Here is a tiny trained network, its code and every weight. The questions are about switching its units off for an input and a target symbol, where a switched-off unit gives its printed mean instead of its output.

import numpy as np


def w(rows, s, z=0):
    codes = np.array(rows[::2]) - 128.0
    scale = np.full(codes.shape[1], s)
    scale[-1] = z or s
    return codes * scale


def norm(h):
    return h / np.sqrt((h * h).mean(-1, keepdims=True) + 1e-5)


def f(y):
    return y / 2 * (1 + np.tanh(0.7978845608 * (y + 0.044715 * y**3)))


def softmax(a):
    e = np.exp(a - a.max(-1, keepdims=True))
    return e / e.sum(-1, keepdims=True)


def log_softmax(a):
    a = a - a.max(-1, keepdims=True)
    return a - np.log(np.exp(a).sum(-1, keepdims=True))


def net(x, mask):
    ids = ['αβγεζθλμξπστφψω'.index(c) for c in x.split()]
    T = len(ids)
    res = E[ids] + P[:T]
    q, k, v = (norm(res) @ M[0].T for M in (Q, K, V))
    z = softmax(np.where(np.tri(T) > 0, q @ k.T / 3**0.5, -1e9)) @ v
    res = res + np.where(mask[0], z, O[0][:, -1]) @ O[0][:, :-1]
    y = f(norm(res) @ A[0][:, :-1].T + A[0][:, -1])
    res = res + np.where(mask[1:25], y, B[0][:, -1]) @ B[0][:, :-1]
    return log_softmax(norm(res)[-1] @ U[:, :-1].T + U[:, -1])


Q, K, V, O, A, B = {}, {}, {}, {}, {}, {}
E = w([
[76,152,129,81],'α',
[178,184,79,2],'β',
[160,82,152,186],'γ',
[70,157,132,71],'ε',
[136,73,70,125],'ζ',
[183,101,138,108],'θ',
[128,82,82,83],'λ',
[134,88,80,107],'μ',
[224,161,119,100],'ξ',
[138,75,67,128],'π',
[92,134,213,189],'σ',
[82,140,209,160],'τ',
[186,145,188,106],'φ',
[41,177,156,154],'ψ',
[183,174,117,129],'ω',
],0.021)
P = w([
[104,1,121,61],'0',
[120,30,127,33],'1',
[132,58,136,29],'2',
[142,88,135,39],'3',
[153,116,133,62],'4',
[161,142,134,96],'5',
[167,170,124,134],'6',
[166,186,126,178],'7',
[168,205,114,220],'8',
],0.0051)
Q[0] = w([
[103,95,68,206],'H0',
[148,193,252,92],'H0',
[112,84,104,175],'H0',
],0.033)
K[0] = w([
[124,14,84,170],'H0',
[135,252,156,217],'H0',
[119,98,93,158],'H0',
],0.024)
V[0] = w([
[92,202,2,241],'H0',
[239,190,211,210],'H0',
[199,150,124,136],'H0',
],0.0071)
O[0] = w([
[111,2,140,9,3],'H0',
[136,252,158,96,98],'H0',
[150,174,178,121,137],'H0',
],0.0086,0.0039)
A[0] = w([
[124,107,111,162,144],'N0',
[95,78,222,89,56],'N1',
[62,157,101,157,89],'N2',
[135,94,111,97,76],'N3',
[89,143,116,129,77],'N4',
[127,155,136,2,112],'N5',
[149,98,12,167,3],'N6',
[207,81,179,167,144],'N7',
[89,148,81,101,68],'N8',
[88,156,15,45,59],'N9',
[87,166,202,85,100],'N10',
[143,56,235,224,37],'N11',
[54,130,215,168,4],'N12',
[75,156,122,128,60],'N13',
[29,153,134,86,60],'N14',
[146,120,155,141,108],'N15',
[148,112,129,136,140],'N16',
[120,161,20,178,128],'N17',
[126,114,143,157,115],'N18',
[144,94,161,60,148],'N19',
[108,159,152,219,96],'N20',
[113,116,117,150,121],'N21',
[97,98,203,106,122],'N22',
[71,99,233,132,83],'N23',
],0.017,0.0055)
B[0] = w([
[112,140,139,153,178],'N0',
[171,79,141,101,147],'N1',
[174,134,105,143,163],'N2',
[93,117,123,101,160],'N3',
[151,125,119,124,127],'N4',
[109,34,134,182,231],'N5',
[108,145,253,69,255],'N6',
[165,178,19,131,220],'N7',
[148,148,84,128,139],'N8',
[109,134,14,86,212],'N9',
[116,131,187,157,244],'N10',
[24,191,85,135,205],'N11',
[145,82,153,39,207],'N12',
[167,139,121,119,145],'N13',
[175,206,129,145,191],'N14',
[147,158,115,134,133],'N15',
[137,141,109,126,148],'N16',
[83,77,163,91,196],'N17',
[112,144,133,140,138],'N18',
[68,100,156,150,163],'N19',
[72,123,188,109,220],'N20',
[130,140,135,147,146],'N21',
[96,81,134,114,158],'N22',
[143,71,155,84,197],'N23',
],0.037,0.0055)
U = w([
[21,96,168,62,212],'α',
[79,111,179,100,51],'β',
[201,81,162,70,101],'γ',
[118,133,96,109,136],'ε',
[105,125,117,134,1],'ζ',
[12,195,78,171,119],'θ',
[102,132,112,136,45],'λ',
[104,140,106,133,102],'μ',
[172,125,114,169,207],'ξ',
[119,138,110,144,151],'π',
[126,125,107,147,128],'σ',
[149,150,96,141,214],'τ',
[122,246,203,191,8],'φ',
[38,42,44,142,100],'ψ',
[86,60,169,233,91],'ω',
],0.012,0.002)

Each question gives the input, a string of symbols that net reads in full, and the target symbol t.
The units are the heads (3 rows each of Q, K, V and O) and the neurons (one row each of A and B). Each row of codes is followed by its name. A weight is (code - 128) times the scale printed after its matrix; where a second scale follows, it is the last column's (O, A, B and U).
mask holds one flag per unit, heads first, then neurons. A switched-off unit (its flag False) gives its mean, the last column of its rows in O or B, instead of its output. The means were averaged over made-up inputs and are rounded, as every weight is.
A unit's drop is (log p(t) with every unit on - log p(t) with that unit switched off) / (log p(t) with every unit on - log p(t) with every unit switched off).
The circuit of an input: a set's keep is (log p(t) with only the set's units on - log p(t) with every unit switched off) / (log p(t) with every unit on - log p(t) with every unit switched off). Starting from the 12 units with the biggest drops (on a tie, the unit counted first), units are removed one at a time, each time the one whose removal leaves the highest keep (on an exact tie, the one counted first), for as long as the keep stays at least 0.8.
circuit, biggest first: the units of the circuit, biggest drop first
most important unit: the unit with the biggest drop
k most important neurons: the k neurons with the biggest drops, biggest first
drop when u is switched off: that unit's drop, to one decimal
input φ ζ θ γ μ ψ ξ φ, target ψ: most important unit	H0
input φ φ ε τ θ ψ α, target ψ: circuit, biggest first	N9, N5
input ζ ψ γ τ φ ξ ψ ψ ε, target ψ: circuit, biggest first	H0, N9, N5
input ψ α θ, target ψ: circuit, biggest first	H0, N7, N19
input τ ψ θ ξ, target ψ: 2 most important neurons	N19, N5
input ε ω ε, target ω: circuit, biggest first	N5, N14
input γ φ ξ, target φ: 2 most important neurons	N9, N12
input τ θ ψ φ τ ω, target ω: 2 most important neurons	N5, N6
input ω ζ α φ μ θ φ μ ξ, target φ: 3 most important neurons	N9, N12, N6
input ω ξ β ω φ ω ξ ξ, target ω: 2 most important neurons	N5, N9
input π φ ω θ ψ γ θ, target ψ: drop when N14 is switched off	0.1
input ξ β φ θ σ φ, target φ: drop when H0 is switched off	0.9
input θ θ α μ ε ζ ω, target ω: drop when N8 is switched off	0.0
input σ ζ ψ θ τ θ ε ψ β, target ψ: drop when N5 is switched off	0.1
input ψ γ σ σ ω ξ ω θ, target ω: most important neuron	N9
